Below are the code and all the weights of a small trained network. Each question names an input and a class and asks about switching units off, where a switched-off unit gives its printed mean instead of its output.

import numpy as np


def w(rows, s, z=0):
    codes = np.array(rows[::2]) - 128.0
    scale = np.full(codes.shape[1], s)
    scale[-1] = z or s
    return codes * scale


def f(y):
    return y / 2 * (1 + np.tanh(0.7978845608 * (y + 0.044715 * y**3)))


def log_softmax(a):
    a = a - a.max(-1, keepdims=True)
    return a - np.log(np.exp(a).sum(-1, keepdims=True))


def net(x, mask):
    res = np.array(x, float).reshape(1, 3) / 4 @ E
    y = f(res @ A[0][:, :-1].T + A[0][:, -1])
    res = res + np.where(mask, y, B[0][:, -1]) @ B[0][:, :-1]
    return log_softmax(res[-1] @ U[:, :-1].T + U[:, -1])


A, B = {}, {}
E = w([
[213,17,76,117,227,74,96,88,120,195,147],'x0',
[56,55,124,187,97,102,2,176,109,193,22],'x1',
[161,221,79,159,85,27,205,197,174,207,77],'x2',
],0.0098)
A[0] = w([
[128,179,113,163,84,84,188,186,172,154,65,78],'n1',
[126,58,116,181,159,84,97,131,103,178,93,187],'n2',
[161,107,134,81,170,92,145,96,125,130,155,105],'n3',
[122,54,157,104,153,183,75,101,58,87,121,150],'n4',
[204,128,106,97,162,112,116,87,129,104,166,97],'n5',
[76,112,122,142,129,147,55,146,104,160,80,129],'n6',
[155,192,153,65,129,165,173,101,145,73,187,105],'n7',
[12,157,119,160,34,116,80,158,141,134,81,134],'n8',
[108,102,166,125,164,155,116,84,124,84,170,70],'n9',
[105,185,181,143,97,160,142,146,143,82,127,182],'n10',
[114,116,173,92,158,161,126,77,117,79,145,27],'n11',
[44,115,154,171,85,131,132,165,119,119,91,254],'n12',
[99,144,136,168,131,80,94,139,124,160,77,198],'n13',
[202,63,94,121,169,98,99,127,136,139,102,109],'n14',
[25,147,217,131,93,155,111,155,126,89,122,199],'n15',
],0.011,0.0034)
B[0] = w([
[95,94,93,126,91,103,165,173,167,159,97,237],'n1',
[175,122,213,141,139,130,93,144,104,97,105,246],'n2',
[158,161,119,108,159,165,141,117,130,149,155,185],'n3',
[31,123,78,96,83,121,113,88,174,167,137,254],'n4',
[162,127,116,123,163,153,157,115,124,115,158,195],'n5',
[126,72,181,112,102,109,139,99,73,77,131,227],'n6',
[166,102,160,78,70,100,250,106,102,107,103,234],'n7',
[169,157,127,119,129,174,254,62,76,108,170,246],'n8',
[87,105,104,123,118,98,131,158,174,154,108,196],'n9',
[163,151,121,141,97,169,187,113,77,94,151,208],'n10',
[91,110,102,116,129,76,119,157,175,181,93,190],'n11',
[116,145,135,91,137,140,133,80,120,98,142,221],'n12',
[185,64,123,97,98,104,137,150,140,118,121,206],'n13',
[135,181,159,156,192,171,125,107,112,133,184,224],'n14',
[118,140,154,158,156,173,137,81,110,92,190,237],'n15',
],0.012,0.014)
U = w([
[147,122,172,122,129,157,155,89,70,64,142,195],'0',
[39,80,138,133,103,99,52,139,155,129,98,63],'1',
[69,146,10,128,157,142,137,105,185,170,150,197],'2',
[96,185,87,163,82,150,150,190,114,110,108,3],'3',
[89,138,100,175,130,127,111,151,130,112,76,26],'4',
[143,98,86,117,90,70,151,212,175,161,60,179],'5',
[174,160,169,197,223,161,62,162,106,130,137,97],'6',
],0.012,0.0049)

Each question gives the input, the list of numbers given to net, and the class t.
The units are the neurons (one row each of A and B). Each row of codes is followed by its name. A weight is (code - 128) times the scale printed after its matrix; where a second scale follows, it is the last column's (A, B and U).
mask holds one flag per neuron, in row order. A switched-off neuron (its flag False) gives its mean, the last column of its row in B, instead of its output. The means were averaged over made-up inputs and are rounded, as every weight is.
A unit's drop is (log p(t) with every unit on - log p(t) with that unit switched off) / (log p(t) with every unit on - log p(t) with every unit switched off).
The circuit of an input: a set's keep is (log p(t) with only the set's units on - log p(t) with every unit switched off) / (log p(t) with every unit on - log p(t) with every unit switched off). Starting from the 12 units with the biggest drops (on a tie, the unit counted first), units are removed one at a time, each time the one whose removal leaves the highest keep (on an exact tie, the one counted first), for as long as the keep stays at least 0.8.
circuit, biggest first: the units of the circuit, biggest drop first
top k neurons: the k neurons with the biggest drops, biggest first
drop of u: that unit's drop, to one decimal
input [-2,-8,8], class 5: circuit, biggest first => (n1)
input [2,-7,5], class 5: top 3 neurons => (n8 n15 n14)
input [-5,0,6], class 3: top 4 neurons => (n1 n6 n2 n7)
input [5,4,0], class 6: circuit, biggest first => (n7 n8 n14)
input [-6,-4,7], class 3: circuit, biggest first => (n1 n10)
input [0,8,8], class 0: top 4 neurons => (n8 n6 n12 n2)
input [4,-2,4], class 6: top 2 neurons => (n4 n7)
input [2,4,-4], class 1: circuit, biggest first => (n4 n8)
input [-2,-7,-8], class 2: top 3 neurons => (n11 n4 n9)
input [6,-8,7], class 2: top 3 neurons => (n2 n6 n8)
input [8,-6,6], class 6: top 4 neurons => (n4 n8 n14 n6)
input [-4,-4,-8], class 2: top 2 neurons => (n11 n4)
input [2,2,0], class 6: top 2 neurons => (n7 n8)
input [4,3,6], class 5: top neuron => (n1)
input [-1,-2,-3], class 2: top 2 neurons => (n2 n6)
input [6,-2,2], class 6: drop of n14 => 0.0
input [-1,0,3], class 5: drop of n15 => 0.1
input [1,4,-5], class 1: drop of n4 => 0.2
